Here is a tiny trained network, its code and every weight. The questions are about switching its units off for an input and a class, where a switched-off unit gives its printed mean instead of its output.

import numpy as np


def w(rows, s, z=0):
    codes = np.array(rows[::2]) - 128.0
    scale = np.full(codes.shape[1], s)
    scale[-1] = z or s
    return codes * scale


def norm(h):
    return h / np.sqrt((h * h).mean(-1, keepdims=True) + 1e-5)


def f(y):
    return y / 2 * (1 + np.tanh(0.7978845608 * (y + 0.044715 * y**3)))


def log_softmax(a):
    a = a - a.max(-1, keepdims=True)
    return a - np.log(np.exp(a).sum(-1, keepdims=True))


def net(x, mask):
    res = np.array(x, float).reshape(1, 3) / 4 @ E
    u = 0
    for l in range(2):
        y = f(norm(res) @ A[l][:, :-1].T + A[l][:, -1])
        res = res + np.where(mask[u : u + 14], y, B[l][:, -1]) @ B[l][:, :-1]
        u += 14
    return log_softmax(norm(res)[-1] @ U[:, :-1].T + U[:, -1])


A, B = {}, {}
E = w([
[191,188,154,237,119,135],'x0',
[104,78,180,134,27,143],'x1',
[65,150,128,254,182,193],'x2',
],0.0077)
A[0] = w([
[104,111,147,118,144,119,2],'L0N1',
[75,2,138,52,168,119,97],'L0N2',
[149,104,135,130,133,126,34],'L0N3',
[175,104,133,153,102,87,32],'L0N4',
[128,140,114,109,46,205,35],'L0N5',
[130,123,150,167,150,179,107],'L0N6',
[71,59,86,121,149,117,112],'L0N7',
[170,115,142,23,126,145,133],'L0N8',
[78,153,60,94,206,76,49],'L0N9',
[53,69,146,145,145,81,155],'L0N10',
[98,49,140,163,50,99,120],'L0N11',
[121,150,41,158,155,175,27],'L0N12',
[41,104,172,137,74,116,64],'L0N13',
[200,57,55,49,36,132,39],'L0N14',
],0.008,0.0015)
B[0] = w([
[119,158,138,152,161,193,116],'L0N1',
[93,163,32,198,2,138,245],'L0N2',
[165,149,156,224,114,150,117],'L0N3',
[86,177,189,215,114,62,139],'L0N4',
[215,70,196,166,145,131,148],'L0N5',
[72,168,154,88,55,68,166],'L0N6',
[102,164,96,144,133,173,166],'L0N7',
[150,200,172,114,170,183,223],'L0N8',
[195,83,92,161,151,179,195],'L0N9',
[94,131,131,130,118,230,161],'L0N10',
[175,91,104,172,226,129,200],'L0N11',
[138,147,150,48,141,107,163],'L0N12',
[159,72,145,116,171,177,181],'L0N13',
[131,187,182,96,148,137,254],'L0N14',
],0.0064,0.0049)
A[1] = w([
[75,79,71,94,101,175,93],'L1N1',
[81,91,197,152,106,142,177],'L1N2',
[200,112,114,77,113,121,251],'L1N3',
[158,59,138,130,95,166,164],'L1N4',
[156,179,126,183,139,115,243],'L1N5',
[185,128,154,167,112,136,222],'L1N6',
[150,137,119,205,86,51,106],'L1N7',
[180,146,43,138,174,92,119],'L1N8',
[151,83,188,118,102,189,75],'L1N9',
[125,169,87,117,181,127,152],'L1N10',
[10,116,169,145,151,143,149],'L1N11',
[160,149,148,151,108,41,92],'L1N12',
[59,105,86,177,159,186,180],'L1N13',
[134,115,132,181,59,95,169],'L1N14',
],0.011,0.0023)
B[1] = w([
[82,147,41,164,137,200,209],'L1N1',
[97,113,190,128,185,72,194],'L1N2',
[94,155,168,251,132,71,213],'L1N3',
[181,83,95,156,254,116,178],'L1N4',
[136,85,99,32,85,142,253],'L1N5',
[11,86,71,98,147,137,222],'L1N6',
[82,157,21,70,117,200,201],'L1N7',
[110,20,178,154,180,176,207],'L1N8',
[153,72,101,149,199,90,184],'L1N9',
[136,37,185,184,89,75,202],'L1N10',
[194,224,146,79,75,34,190],'L1N11',
[93,200,74,132,70,186,190],'L1N12',
[186,163,202,73,77,54,252],'L1N13',
[201,80,63,100,176,187,179],'L1N14',
],0.0068,0.0057)
U = w([
[98,153,7,113,118,209,230],'0',
[163,12,151,155,233,119,129],'1',
[149,223,198,98,107,64,2],'2',
],0.016,0.00083)

Each question gives the input, the list of numbers given to net, and the class t.
The units are the neurons (one row each of A and B). Each row of codes is followed by its name. A weight is (code - 128) times the scale printed after its matrix; where a second scale follows, it is the last column's (A, B and U).
mask holds one flag per neuron, layer by layer. A switched-off neuron (its flag False) gives its mean, the last column of its row in B, instead of its output. The means were averaged over made-up inputs and are rounded, as every weight is.
A unit's drop is (log p(t) with every unit on - log p(t) with that unit switched off) / (log p(t) with every unit on - log p(t) with every unit switched off).
The circuit of an input: a set's keep is (log p(t) with only the set's units on - log p(t) with every unit switched off) / (log p(t) with every unit on - log p(t) with every unit switched off). Starting from the 12 units with the biggest drops (on a tie, the unit counted first), units are removed one at a time, each time the one whose removal leaves the highest keep (on an exact tie, the one counted first), for as long as the keep stays at least 0.8.
units of the circuit, in order: the units of the circuit, biggest drop first
top k neurons: the k neurons with the biggest drops, biggest first
top k neurons in layer l: the k neurons of layer l with the biggest drops, biggest first
drop of u: that unit's drop, to one decimal
input [-2,-2,3], class 2: units of the circuit, in order : [L1N13]
input [7,-7,-6], class 0: units of the circuit, in order : [L1N12, L1N13]
input [-5,6,-5], class 1: top 4 neurons : [L0N5, L1N9, L0N11, L1N12]
input [5,5,0], class 0: top 2 neurons : [L1N7, L0N4]
input [-3,-1,-4], class 2: top 3 neurons : [L0N14, L0N8, L1N7]
input [-4,-3,-5], class 2: top 4 neurons : [L0N14, L0N8, L1N7, L1N6]
input [7,0,8], class 2: top 3 neurons in layer 1 : [L1N11, L1N13, L1N1]
input [6,5,-5], class 0: top 2 neurons : [L1N12, L0N4]
input [7,7,-4], class 0: top 3 neurons in layer 0 : [L0N4, L0N10, L0N9]
input [4,4,6], class 2: top 2 neurons : [L0N2, L1N11]
input [8,7,1], class 0: drop of L1N12 : 0.1
input [3,-5,-1], class 1: drop of L0N2 : 0.1
input [-7,-4,8], class 2: drop of L1N7 : 0.1
input [-5,-3,-8], class 2: top neuron in layer 1 : [L1N3]
